Below is a small trained network, with its code and all its weights. Each question gives an input and a target symbol and asks what happens when units are switched off, that is, made to give their printed mean instead of their output.

import numpy as np


def w(rows, s, z=0):
    codes = np.array(rows[::2]) - 128.0
    scale = np.full(codes.shape[1], s)
    scale[-1] = z or s
    return codes * scale


def f(y):
    return y / 2 * (1 + np.tanh(0.7978845608 * (y + 0.044715 * y**3)))


def softmax(a):
    e = np.exp(a - a.max(-1, keepdims=True))
    return e / e.sum(-1, keepdims=True)


def log_softmax(a):
    a = a - a.max(-1, keepdims=True)
    return a - np.log(np.exp(a).sum(-1, keepdims=True))


def net(x, mask):
    ids = ['ΔΞΨΩβγεζηθλμπτφ'.index(c) for c in x.split()]
    T = len(ids)
    res = E[ids] + P[:T]
    q, k, v = (res @ M[0].T for M in (Q, K, V))
    z = softmax(np.where(np.tri(T) > 0, q @ k.T / 3**0.5, -1e9)) @ v
    res = res + np.where(mask[0], z, O[0][:, -1]) @ O[0][:, :-1]
    y = f(res @ A[0][:, :-1].T + A[0][:, -1])
    res = res + np.where(mask[1:25], y, B[0][:, -1]) @ B[0][:, :-1]
    return log_softmax(res[-1] @ U[:, :-1].T + U[:, -1])


Q, K, V, O, A, B = {}, {}, {}, {}, {}, {}
E = w([
[127,137,113,153,45],'Δ',
[139,76,116,153,105],'Ξ',
[101,51,181,124,71],'Ψ',
[170,67,80,201,69],'Ω',
[174,145,48,163,123],'β',
[126,208,149,49,127],'γ',
[107,197,52,116,92],'ε',
[76,71,99,115,130],'ζ',
[168,92,68,121,210],'η',
[210,74,184,117,138],'θ',
[7,85,89,87,133],'λ',
[198,87,139,98,219],'μ',
[121,60,164,77,174],'π',
[28,112,149,104,39],'τ',
[179,52,129,130,181],'φ',
],0.012)
P = w([
[116,136,135,149,121],'0',
[161,112,72,41,97],'1',
[144,118,95,77,110],'2',
[144,117,93,79,110],'3',
[82,215,183,254,135],'4',
[121,167,145,156,130],'5',
[115,158,147,155,134],'6',
[118,59,131,48,105],'7',
[115,135,139,141,140],'8',
],0.0082)
Q[0] = w([
[103,154,98,158,148],'H0',
[85,182,204,249,193],'H0',
[99,127,147,117,119],'H0',
],0.018)
K[0] = w([
[159,127,139,91,121],'H0',
[177,66,53,5,58],'H0',
[147,140,92,126,127],'H0',
],0.021)
V[0] = w([
[89,66,56,188,168],'H0',
[33,7,222,171,134],'H0',
[117,73,154,83,205],'H0',
],0.012)
O[0] = w([
[77,113,107,215,211,20],'H0',
[81,200,220,254,123,2],'H0',
[70,65,217,134,127,40],'H0',
],0.0086,0.0029)
A[0] = w([
[127,151,125,66,215,69],'N0',
[122,127,178,117,69,180],'N1',
[86,170,169,193,147,238],'N2',
[168,83,82,164,85,38],'N3',
[110,16,131,125,140,103],'N4',
[120,99,138,92,136,64],'N5',
[131,110,141,163,159,45],'N6',
[177,185,128,138,86,149],'N7',
[144,87,134,186,74,81],'N8',
[149,138,90,133,121,161],'N9',
[99,135,69,184,130,123],'N10',
[97,80,71,172,49,117],'N11',
[190,138,196,150,78,160],'N12',
[245,167,202,107,218,6],'N13',
[68,117,90,142,68,80],'N14',
[1,169,81,94,85,1],'N15',
[222,77,125,198,113,96],'N16',
[129,102,131,131,180,92],'N17',
[103,125,182,90,120,122],'N18',
[88,209,120,134,205,124],'N19',
[126,140,157,143,154,57],'N20',
[104,179,72,159,35,92],'N21',
[205,76,154,161,162,72],'N22',
[185,171,108,127,173,181],'N23',
],0.0096,0.0032)
B[0] = w([
[48,174,101,87,160,217],'N0',
[91,91,156,90,103,216],'N1',
[133,26,68,167,138,253],'N2',
[107,147,228,187,205,192],'N3',
[106,121,140,150,221,174],'N4',
[104,144,140,127,174,165],'N5',
[147,160,127,94,165,117],'N6',
[165,98,133,118,68,239],'N7',
[97,180,147,46,129,157],'N8',
[182,101,110,175,138,224],'N9',
[85,153,167,194,162,176],'N10',
[91,122,207,186,150,234],'N11',
[115,107,114,40,74,179],'N12',
[114,236,218,157,60,169],'N13',
[131,176,178,128,123,167],'N14',
[154,211,149,4,151,202],'N15',
[144,131,153,54,218,194],'N16',
[128,156,133,165,160,107],'N17',
[79,125,170,94,131,174],'N18',
[56,188,108,108,87,177],'N19',
[121,153,116,105,136,110],'N20',
[209,191,165,152,90,239],'N21',
[198,207,118,80,153,138],'N22',
[177,96,69,171,110,227],'N23',
],0.015,0.0032)
U = w([
[200,185,128,149,100,122],'Δ',
[148,70,92,172,121,122],'Ξ',
[56,90,35,85,34,169],'Ψ',
[122,230,116,167,165,253],'Ω',
[134,106,49,129,200,19],'β',
[209,50,166,20,152,184],'γ',
[177,94,79,103,201,64],'ε',
[79,48,96,124,153,134],'ζ',
[32,199,141,87,203,17],'η',
[85,149,246,92,81,28],'θ',
[57,79,111,155,135,219],'λ',
[137,84,246,121,175,113],'μ',
[91,2,167,104,106,16],'π',
[140,77,190,186,9,132],'τ',
[119,28,121,134,141,123],'φ',
],0.0063,0.0047)

Each question gives the input, a string of symbols that net reads in full, and the target symbol t.
The units are the heads (3 rows each of Q, K, V and O) and the neurons (one row each of A and B). Each row of codes is followed by its name. A weight is (code - 128) times the scale printed after its matrix; where a second scale follows, it is the last column's (O, A, B and U).
mask holds one flag per unit, heads first, then neurons. A switched-off unit (its flag False) gives its mean, the last column of its rows in O or B, instead of its output. The means were averaged over made-up inputs and are rounded, as every weight is.
A unit's drop is (log p(t) with every unit on - log p(t) with that unit switched off) / (log p(t) with every unit on - log p(t) with every unit switched off).
The circuit of an input: a set's keep is (log p(t) with only the set's units on - log p(t) with every unit switched off) / (log p(t) with every unit on - log p(t) with every unit switched off). Starting from the 12 units with the biggest drops (on a tie, the unit counted first), units are removed one at a time, each time the one whose removal leaves the highest keep (on an exact tie, the one counted first), for as long as the keep stays at least 0.8.
circuit, biggest first: the units of the circuit, biggest drop first
unit that matters most: the unit with the biggest drop
k most important neurons: the k neurons with the biggest drops, biggest first
drop when u is switched off: that unit's drop, to one decimal
input Ω Δ Ξ Ω Ω γ Ω τ, target Ω: circuit, biggest first => (H0, N21)
input ζ γ β Δ γ Δ Ω, target μ: unit that matters most => N3
input θ γ μ ε η γ Ω τ, target η: circuit, biggest first => (H0, N15, N4)
input τ τ τ, target τ: circuit, biggest first => (H0, N21)
input β Ψ η, target β: 2 most important neurons => (N0, N23)
input θ Δ Ψ γ θ, target γ: circuit, biggest first => (N16, N12)
input Δ γ ε τ, target Δ: 2 most important neurons => (N21, N15)
input ε Δ Ω Ψ μ, target Δ: circuit, biggest first => (N13, N23, H0)
input λ ε γ γ λ Ω τ, target γ: circuit, biggest first => (H0, N15)
input Ω τ π φ Δ Ω γ θ, target Δ: circuit, biggest first => (H0, N13)
input θ γ γ γ γ θ Δ λ, target η: circuit, biggest first => (N15, N4)
input ζ γ λ Δ γ Ξ γ ε, target γ: 2 most important neurons => (N15, N13)
input γ μ θ λ Δ γ ε η τ, target θ: 2 most important neurons => (N15, N2)
input λ Δ μ, target Ω: 3 most important neurons => (N13, N22, N19)
input γ γ Ξ Δ Δ, target γ: circuit, biggest first => (H0)
input Δ Ω β, target Δ: 2 most important neurons => (N21, N2)
input γ μ λ, target γ: 4 most important neurons => (N15, N10, N19, N13)
input Ω Δ Ω Ω λ Ω, target μ: 2 most important neurons => (N16, N3)
input γ Ω τ, target γ: drop when N1 is switched off => 0.0
input γ γ τ γ, target Ψ: unit that matters most => N0
input Δ γ π τ γ γ Δ Δ, target τ: drop when N11 is switched off => 0.3
